Moves between units:
state | f d r x
Fir | Pez Nir Tis Mim
Mim | Fiv Zel Kem Rer
Pez | Zel Fir Rig Fiv
Nar | Vam Rop Vot Non
Bim | Nub Veb Gis Nar
Dip | Mer Lim Des Bop
Nor | Tiz Rus Das Mam
Leg | Vop Zib Zet Tov
Tar | Giv Gos Mer Pib
Det | Bas Zur Nor Ved
Gos | Tar Fip Dip Roz
Dab | Veb Niz Guz Nub
Ner | Les Rav Sar Zal
Gom | Gub Nuf Vaf Das
Les | Teb Ner Kek Nin
Pib | Bul Roz Peg Bef
Pel | Rer Fiv Kav Rek
Dos | Ran Loz Nin Des
Peg | Loz Bop Teb Ran
Tun | Zil Nin Pez Vuz
Nin | Tun Zal Fir Kot
Vaf | Ton Tov Tar Zok
Veb | Bim Dab Vog Rop
Lik | Bop Mer Ner Loz
Nub | Rop Bim Dif Vam
Ved | Pof Gan Mam Dor
Puf | Zok Ton Roz Zet
Vop | Mez Leg Vif Vaf
Vot | Leb Kan Dor Det
Kan | Vot Dif Bub Zur
Rit | Bef Bul Dos Dip
Ran | Zef Dos Tun Rav
Rop | Nar Nub Kan Guf
Fiv | Pel Mim Zes Zut
Vif | Fip Zet Bef Tar
Mez | Tov Vop Fip Ton
Bub | Dor Pof Nuf Rus
Vuz | Sar Kot Fiv Rim
Kav | Dul Zes Rop Bab
Bab | Niz Pid Guf Veb
Tiz | Viz Nor Zib Zed
Vog | Gis Guz Gan Kan
Zur | Det Leb Rus Gan
Mam | Zed Viz Vop Gom
Gan | Ved Bas Viz Bub
Zok | Zuk Puf Pib Vif
Pid | Bab Dul Vam Dab
Bul | Rit Pib Loz Lim
Niz | Dab Bab Non Bim
Fip | Gos Vif Lim Giv
Nir | Fir Rim Rek Zel
Rig | Sav Tis Dab Zes
Lim | Dip Bef Zef Lik
Gis | Dif Vog Ved Vot
Kem | Zes Sav Bim Dul
Guz | Vog Non Bas Dif
Giv | Roz Tar Lik Bul
Roz | Pib Giv Bop Rit
Dif | Kan Gis Pof Leb
Bas | Gan Det Tiz Pof
Zel | Mim Pez Sav Pel
Zib | Leg Das Zuk Mez
Sar | Kek Vuz Pel Nir
Rim | Nir Kek Zut Pez
Dul | Pid Kav Nar Niz
Zed | Nuf Mam Mez Gub
Viz | Mam Tiz Leg Nuf
Rek | Tis Zut Bab Sav
Zut | Rek Rer Pid Rig
Dor | Pog Bub Gom Nor
Gub | Mol Gom Ton Zib
Mer | Lik Dip Rav Peg
Bop | Peg Lik Les Dos
Bef | Lim Rit Ran Mer
Zil | Kot Tun Zel Sar
Rus | Nor Pog Mol Viz
Ton | Puf Vaf Giv Zuk
Zuk | Zet Zok Bul Fip
Zef | Des Ran Zil Ner
Leb | Zur Vot Pog Bas
Zal | Nin Teb Nir Zil
Rer | Zut Pel Dul Tis
Das | Zib Mol Zok Vop
Tis | Rig Rek Niz Kem
Non | Guz Guf Det Gis
Loz | Dos Peg Zal Zef
Kek | Rim Sar Rer Fir
Guf | Non Vam Zur Vog
Nuf | Gom Zed Tov Mol
Pof | Bub Ved Zed Pog
Sav | Kem Rig Veb Kav
Rav | Ner Des Vuz Teb
Zet | Vif Zuk Rit Gos
Vam | Guf Nar Leb Guz
Mol | Das Gub Puf Leg
Pog | Rus Dor Gub Tiz
Kot | Vuz Zil Mim Kek
Tov | Vaf Mez Gos Puf
Des | Rav Zef Kot Les
Teb | Zal Les Rim Tun
Zes | Kav Kem Nub Pid

The rows follow the links: the fewer symbols apart two units are, the more alike their rows tend to be.

Each row is also shifted at random along 11 hidden directions that mean nothing.

Some units, each with a row of numbers:
Ton: -39	-10	-16	37	-1	3	4	-26	21	-12	40	28	-78	-55	-22	-73	49	-23	85	47	155	-7	-2	55	60	-34	-40	46	27	-49	42	-13	10	26	-18	109	-25	71	-84	13	-53	-15	-22	-43	-5	17	31	63	-74	60	55	77	-23	-22	13	43	0	32	-24	-3	-34	-4
Loz: -101	-38	-2	-5	-56	71	-47	-72	-25	-44	-29	5	-1	13	45	22	-1	-23	38	-16	93	24	-57	-34	-31	-56	-37	-20	36	-3	53	33	71	49	51	-96	-14	19	-120	-12	21	7	27	-30	38	-39	22	53	-14	94	70	41	-14	-49	78	-16	69	37	-41	36	52	41
Kav: 33	58	21	-84	45	-8	43	-56	-24	48	-110	-59	90	98	1	127	-155	3	-77	-64	-40	122	39	-41	-70	-93	-99	-37	-40	71	10	66	184	54	-10	-375	10	-68	97	-17	23	126	27	-121	23	-10	-7	-103	105	-91	-90	-104	98	-30	-24	-12	-49	43	64	3	46	-46
Bas: 194	35	2	41	73	-35	81	91	0	92	77	7	-22	-90	-72	17	35	39	-12	74	8	-71	119	15	60	63	81	12	-27	10	12	-22	-29	-58	-63	90	-11	-7	103	20	-59	64	-53	35	86	106	-77	-62	-6	-82	-46	-30	8	87	-29	32	-8	31	40	-71	-73	-76
Mim: -204	-118	35	-34	43	-73	-7	53	-16	-2	103	-31	83	51	120	38	-92	-29	-7	67	-100	-47	180	-37	-56	-112	103	-141	-10	61	62	28	-97	-33	50	-191	28	-103	18	-16	89	24	48	167	189	33	-43	-73	-90	18	10	-83	78	65	80	-44	-89	32	48	49	68	-39
Guz: -183	21	-12	1	-25	2	-173	165	2	-72	-89	20	-63	-3	-118	-19	70	132	-31	-72	113	152	-1	82	1	22	-157	74	-41	-49	-101	-89	47	-95	-41	307	-39	-42	130	17	-31	-100	-1	15	-210	-46	33	5	-125	-105	-54	10	-143	-70	-133	11	-108	21	22	-17	-63	49
Vuz: 124	-79	8	-31	-71	25	-127	-13	-46	-108	-63	-7	38	53	35	-43	-47	13	-3	-47	10	69	-62	-7	-89	-145	-89	-44	4	37	-2	25	86	22	59	-74	-22	-48	-52	-14	63	-21	64	21	-38	-86	45	11	-39	30	37	-17	16	-98	-16	-26	-2	56	-22	94	71	66
Zef: 3	-44	-13	-5	-61	91	-124	68	-34	-72	-21	6	-15	168	56	73	-78	7	-6	-88	-53	91	-92	-42	-55	-94	15	-35	43	-68	-60	22	16	-102	41	-106	-4	8	-97	-25	76	-124	38	55	1	-23	48	1	-146	-11	72	36	-39	-11	122	-19	36	-43	-63	27	55	61
Mam: -133	-10	12	103	42	-17	89	22	-92	104	-4	-61	6	-10	-60	97	99	-79	77	106	68	-92	-51	-10	60	99	30	36	-67	29	71	10	48	138	-28	-269	101	0	2	-18	-3	118	-37	-59	115	81	-65	-39	10	64	18	40	-23	-20	236	36	65	-22	-20	-88	-82	-84
Gis: 364	-6	11	34	63	-37	-15	132	-62	31	3	-67	30	125	-45	93	-38	8	-22	7	-56	35	12	11	-16	-40	20	6	-73	14	-52	-9	25	-19	-49	-213	68	-56	107	-17	55	18	23	28	28	55	-30	-111	-123	-89	-33	-53	3	7	119	19	-69	-59	23	-52	-48	-65
Vog: -45	51	15	-15	57	-92	36	-16	26	23	37	-51	17	2	-26	-137	28	-8	-31	46	-56	-85	11	34	9	-71	53	6	-68	26	-50	-15	-18	71	-40	34	49	-39	117	13	-19	105	17	13	-42	22	-32	-64	4	-67	-61	-51	83	45	-91	9	-88	-59	46	-2	-33	-60
Leg: 420	-80	-18	116	-7	58	-3	30	-80	-22	41	-4	-51	31	-26	133	-60	-45	76	11	15	83	-43	66	37	32	-63	68	6	-48	25	-13	-43	-9	-37	-150	46	49	-69	-21	46	-124	21	-24	25	23	40	35	-86	83	90	53	-38	-116	182	67	90	-30	-42	-58	-64	-15
Dip: 8	-82	-2	18	-4	39	140	-119	-39	-32	40	39	-3	-100	54	77	-144	-35	110	23	160	70	57	20	-11	-63	-74	-37	67	7	137	28	38	42	35	-111	-41	40	-148	-1	19	-52	26	-167	129	-14	16	71	16	166	102	36	82	-63	89	5	92	97	-24	13	34	14
Zuk: -219	-85	-20	104	-67	123	-163	78	-79	-106	72	37	-155	-70	-74	-76	51	69	115	51	304	55	-33	84	23	-199	-68	38	14	-104	25	-36	94	-39	-16	217	-47	26	-93	16	-36	-46	32	22	30	30	8	65	-281	60	153	115	-66	-80	60	67	87	94	-62	-3	-53	24
Vaf: -25	15	-16	20	-48	-67	8	-19	7	67	-176	24	3	22	-66	-52	105	-112	38	9	-82	-16	-167	3	74	163	-163	90	-2	39	24	58	97	96	2	-168	-6	84	-79	-10	-75	28	-130	-87	-123	-22	101	24	224	-21	-65	77	-50	-124	-18	56	10	69	-47	40	-30	23
Roz: -2	91	-17	-22	-18	14	82	-64	52	42	-45	39	-28	-60	-15	-84	139	-13	40	-4	116	-105	-110	-59	39	94	66	25	46	-22	10	3	52	43	25	154	-41	100	-105	16	-72	44	-71	-109	-21	-2	-14	62	66	40	11	83	-43	83	5	-23	51	-15	-59	-8	6	39
Nin: -61	-30	2	-21	-41	70	-53	13	-3	4	7	17	40	28	81	115	-5	5	-44	-33	-97	-17	26	-89	-37	75	83	-64	44	9	22	25	-63	-71	56	-53	-10	-19	-51	-17	48	-33	4	123	84	-11	-19	12	32	25	20	-14	-51	41	64	-51	69	0	-15	11	67	37
Ved: 28	70	0	27	43	-12	25	16	-21	69	-27	-39	-21	11	-88	-9	31	-1	-12	31	26	-13	-23	21	39	-19	-22	53	-57	3	-19	10	99	52	-65	-91	27	0	86	6	-52	116	-30	-56	-12	59	-27	-64	16	-86	-49	-7	23	-1	-9	49	-9	-2	21	-49	-63	-71
Viz: 127	138	-13	40	60	12	86	64	36	146	16	-12	-27	-27	-63	81	204	7	-16	32	35	-142	-17	-64	92	259	176	64	-15	-34	-24	-41	-55	-10	-50	107	37	61	49	8	-63	73	-89	13	37	96	-96	-14	17	-40	-46	38	-127	161	107	-7	30	-115	-10	-134	-81	-55
Rus: -13	8	-6	40	34	-98	2	183	-31	62	-70	-2	-29	64	-110	-38	58	-8	36	36	-14	-3	-48	32	60	28	-53	48	-47	-7	-45	-1	77	-31	-42	-61	4	13	51	3	-46	2	-96	-34	-45	63	18	-78	-55	-126	-59	38	-34	-4	34	54	-88	31	-16	-24	-81	-29
Zur: 181	14	17	23	58	-136	102	-42	20	50	21	-43	46	-68	-32	-116	108	-63	14	91	-56	-144	-2	39	45	97	37	37	-68	73	7	-26	-84	138	-29	23	70	-13	78	9	-16	88	-15	-4	-42	7	-29	-15	101	24	-60	-32	37	6	-37	7	-71	-57	35	-9	-54	-53
Dos: 64	-42	3	-60	-10	-138	-15	162	44	56	-98	56	59	20	26	-71	184	-30	48	41	24	-116	9	-95	11	136	42	-62	38	67	49	23	27	-43	93	27	-79	25	-108	-3	-21	4	-135	63	43	2	8	-4	-1	-18	-52	44	-114	94	60	-59	-137	103	-42	76	50	64
Dif: 32	2	11	96	1	3	109	-13	-73	3	55	-12	1	-203	-94	-41	86	49	12	63	9	-121	-49	37	21	128	63	36	-64	40	-11	-70	-68	69	-30	237	49	-46	108	20	-10	29	15	-44	-8	6	-103	13	99	62	10	-13	22	-16	-37	-4	134	-38	-4	-69	-88	-14
Nor: -64	-53	16	87	55	-128	148	48	-84	27	8	-51	13	13	-57	-46	23	-83	117	94	29	-71	-90	59	41	10	-7	25	-74	24	7	-21	0	130	-20	-163	96	-5	5	-9	31	2	-13	-137	13	33	-17	-38	-51	64	22	43	57	-42	175	34	-32	-59	-35	-38	-88	-43
Des: -59	-50	2	-25	-47	-39	84	-132	43	-20	56	51	38	-112	91	-147	-11	-64	6	40	-162	-146	-14	-31	-4	28	83	-62	57	50	47	38	-122	29	65	103	-30	24	-102	7	-5	-10	-16	48	37	-39	15	60	191	84	26	0	102	20	-111	-29	78	33	-23	90	68	44
Peg: 14	-56	-10	4	-85	-43	-91	198	-41	-50	-79	61	-26	33	-51	-195	119	39	54	4	8	-88	-171	-48	-18	-60	36	-39	21	-9	-68	11	99	-92	70	174	-82	16	-105	7	-13	-56	-84	29	-33	-6	18	-16	-107	-69	32	86	-44	36	9	-18	-1	78	-111	89	15	104
Dor: 178	98	3	-40	124	-83	88	-110	119	57	97	-52	-17	4	28	-55	51	-49	15	57	132	-46	136	50	60	-23	56	46	-19	-19	26	-36	-74	98	-63	31	43	49	47	16	-42	101	26	-26	-4	41	-14	7	-80	25	-39	-23	19	98	-14	14	-171	-105	79	-52	-33	-98
Vop: -79	74	-29	54	-37	142	-69	-91	17	-3	-4	11	-109	-63	-62	25	93	19	17	-15	182	41	-67	35	60	42	-61	112	18	-84	13	-24	52	40	-49	141	-7	80	-40	10	-77	26	0	-43	-66	4	15	91	-7	47	48	80	-96	-53	-10	51	110	-14	-19	-60	-50	-5
Bef: -91	-68	-1	-47	78	-128	196	-27	103	16	138	71	3	-79	130	-28	-63	-60	115	74	99	-44	214	16	48	29	76	-77	99	-14	117	-19	-182	-52	45	114	-58	72	-141	15	-2	-118	-33	-38	133	22	13	70	-73	135	43	33	40	123	49	-33	-128	31	14	25	39	5
Mez: -47	-15	-27	49	-45	78	-113	-42	-10	-23	-17	12	-95	68	-35	0	-83	-46	16	-14	-22	125	-55	79	46	-114	-160	82	17	-73	-1	46	72	-9	-56	-142	-6	64	-57	-8	-47	-29	-8	1	-64	15	112	20	-11	-41	34	54	11	-144	-33	109	49	51	-16	14	-30	-21
Mer: -44	8	-12	-59	-23	60	-156	-78	74	-59	-29	-23	-25	172	106	52	24	-52	16	-68	129	108	-11	-14	-20	-77	-55	17	48	-68	16	13	11	33	33	-124	12	60	-131	-22	39	-39	57	43	-51	-59	90	76	-161	77	50	47	-106	-23	112	-16	-100	-68	-11	30	68	30
Pez: 18	-50	15	-11	-32	40	-23	74	-97	-32	-101	-22	80	63	12	170	-45	43	-11	-69	21	86	-47	-67	-93	29	-37	-57	-16	47	0	5	88	-9	59	-181	12	-76	1	-27	96	-41	35	-52	35	-50	-31	-29	-22	32	11	-26	-44	-42	145	-64	38	12	-26	-2	43	53
Zes: 212	89	2	-63	37	55	-2	13	38	-27	12	-22	27	22	20	109	-16	113	-84	-103	64	68	61	-36	-60	37	80	-14	0	-25	-76	-71	-43	-71	-7	173	0	-39	102	5	46	-43	76	-11	-42	-34	-63	-4	-87	-23	-26	-67	-57	105	-18	-78	-48	-118	40	-62	20	21
Pid: -404	0	13	18	-41	87	-203	47	-44	-44	-6	-67	5	94	0	56	39	48	-94	-40	-89	27	-37	-15	-53	-39	28	-5	-67	-18	-82	-21	-21	-8	-7	-22	79	-104	121	-18	55	28	81	177	-48	-21	-28	-43	-75	-52	-6	-44	-64	-31	13	-17	23	-84	21	-17	3	-6

From each start, follow one symbol. Which unit do you reach?
Answer with the unit's name.
new walk
-67	3	-17	-14	2	-42	119	96	-10	13	-61	39	-4	120	18	44	-72	-33	67	-62	-33	38	-114	-45	7	42	22	-21	57	-58	-51	14	18	-88	37	-82	-23	74	-121	-13	28	-159	-66	-153	-3	5	42	-7	-59	-11	26	83	0	60	148	-19	-13	-49	-86	-8	9	59
r
Dos
new walk
178	16	2	43	-19	17	-171	183	-35	11	4	-23	-24	49	-90	-49	104	73	-95	8	-150	-61	-37	-6	1	3	74	23	-71	-6	-114	-22	-9	-97	-45	111	19	-64	146	4	-10	41	-16	209	-47	51	-41	-93	-65	-178	-52	-40	-62	28	-65	23	0	-23	7	-17	-55	-22
x
Gis
new walk
-156	-63	-18	22	-49	26	23	-70	-23	-105	14	21	-51	86	44	-57	-174	-58	75	-52	-37	104	-132	61	-13	-159	-84	9	49	-83	-36	20	-7	-5	15	-72	6	60	-139	-11	45	-167	47	-120	-65	-50	108	54	-64	66	104	75	95	-96	42	35	51	-41	-71	46	17	53
x
Lim
new walk
-4	4	2	17	60	-124	110	-100	54	14	23	-35	0	29	20	-70	13	-122	72	48	1	-22	-20	84	64	42	-50	67	-21	-7	14	-23	-99	138	-32	-80	79	58	-25	-2	0	-26	5	-91	-85	-16	64	40	16	86	-8	30	33	-41	42	34	-112	-104	15	-12	-46	-41
r
Mez
new walk
-289	74	-21	-88	-31	0	-44	58	70	24	-56	57	-45	108	14	-128	-18	12	-33	-52	-69	-15	-63	-70	4	-118	45	-38	66	-61	-69	67	108	-127	25	44	-99	63	-76	10	-71	12	-91	7	-15	31	48	-37	-15	-164	-30	47	31	115	-104	2	-38	53	-42	69	59	40
f
Peg
new walk
-195	30	9	-96	1	24	-138	29	49	-1	-58	-31	54	148	76	107	-20	25	-100	-80	-61	86	73	-67	-61	-18	-1	-48	5	6	-26	22	15	-56	28	-130	1	-55	48	-18	41	22	30	118	-13	-30	16	-39	-37	-74	-62	-64	-64	39	-5	-53	-107	-21	49	23	78	9
d
Mim
new walk
-281	-22	17	23	-18	29	-25	46	-77	-5	17	-42	45	74	3	51	-115	15	-90	-25	-276	-9	-45	-26	-52	-46	64	-49	-51	16	-84	25	-37	-45	-8	-149	67	-102	117	-18	65	1	40	91	25	15	-34	-98	58	-94	-21	-71	91	-12	-11	-2	85	-53	8	-6	6	-22
d
Kav
new walk
15	23	6	3	74	-106	49	96	-3	104	-104	-39	51	90	-45	155	21	-51	-2	5	-38	66	42	9	43	167	-98	46	-53	38	14	-1	22	31	-39	-268	52	-11	85	-18	2	10	-65	-52	-33	30	19	-64	47	-58	-108	-22	-72	-32	99	18	-132	-11	42	-58	-55	-55
x
Ved
new walk
-232	-3	13	41	-4	46	-22	47	-68	-16	-29	-29	17	-64	-57	124	37	77	-23	-20	75	51	14	12	-24	98	-34	15	-58	17	-12	-62	2	18	-11	70	44	-84	122	-2	32	-6	44	-17	-24	-24	-68	-4	-5	28	-10	-29	-74	-45	33	-27	43	-22	23	-67	-43	2
r
Dif
new walk
-19	-1	6	-54	-48	31	-117	-126	36	-3	-69	-35	44	93	88	-15	85	-89	-9	-4	18	-31	-57	-69	-31	-37	-22	-15	16	37	62	68	70	126	59	-233	17	20	-114	-23	14	118	16	68	12	-51	47	36	46	66	11	11	-39	-35	61	-23	-15	11	-12	74	88	13
r
Tun
new walk
43	-7	20	-59	22	-54	67	-62	23	-45	6	-20	81	-9	63	4	-75	13	-36	-42	-60	18	45	-3	-62	4	15	-50	-7	47	-21	-27	-78	21	29	32	20	-56	52	-2	66	-44	66	-32	-36	-70	-12	2	44	42	-26	-72	57	13	-53	-64	-60	-59	36	22	46	25
f
Rig
new walk
-167	-94	14	48	-92	49	-44	189	-172	-43	-135	37	45	-95	-93	73	64	118	31	-20	106	18	-106	-66	-79	64	-55	-61	-27	72	11	-14	173	-44	81	63	-53	-100	6	-7	41	-30	-31	-61	44	-38	-78	-25	4	13	28	19	-77	-64	81	-57	134	147	-76	14	3	101
f
Pez
new walk
-21	36	6	-34	96	-52	144	-218	48	-67	91	-67	-13	88	49	-36	-320	-64	1	-45	-54	175	56	152	-12	-258	-116	38	-22	-56	-47	-7	-54	89	-86	-170	79	6	74	2	40	-55	137	-194	-102	-32	86	-13	-31	14	4	-63	239	-79	-101	59	-105	-132	78	-10	-16	-79
d
Vot
new walk
-113	23	5	-22	44	-67	-50	183	-28	-2	-75	-36	5	157	-65	31	-69	53	-34	-55	-40	119	-8	29	-23	-83	-68	2	-60	-23	-111	-18	84	-78	-37	-94	14	-60	130	-7	23	-41	-4	-35	-83	19	19	-113	-136	-168	-74	-33	-3	3	2	12	-146	-26	21	-17	-36	-16
r
Zur
new walk
-210	-184	-12	62	-123	-80	-141	193	-47	-56	-97	93	-11	-22	-23	-100	124	-44	83	40	-108	-32	-105	15	34	136	-118	0	29	25	19	7	-49	-73	80	93	-55	15	-134	-11	-1	-171	-114	130	-70	-46	101	59	35	27	24	105	-127	-133	15	16	5	146	-92	109	-4	116
f
Dip
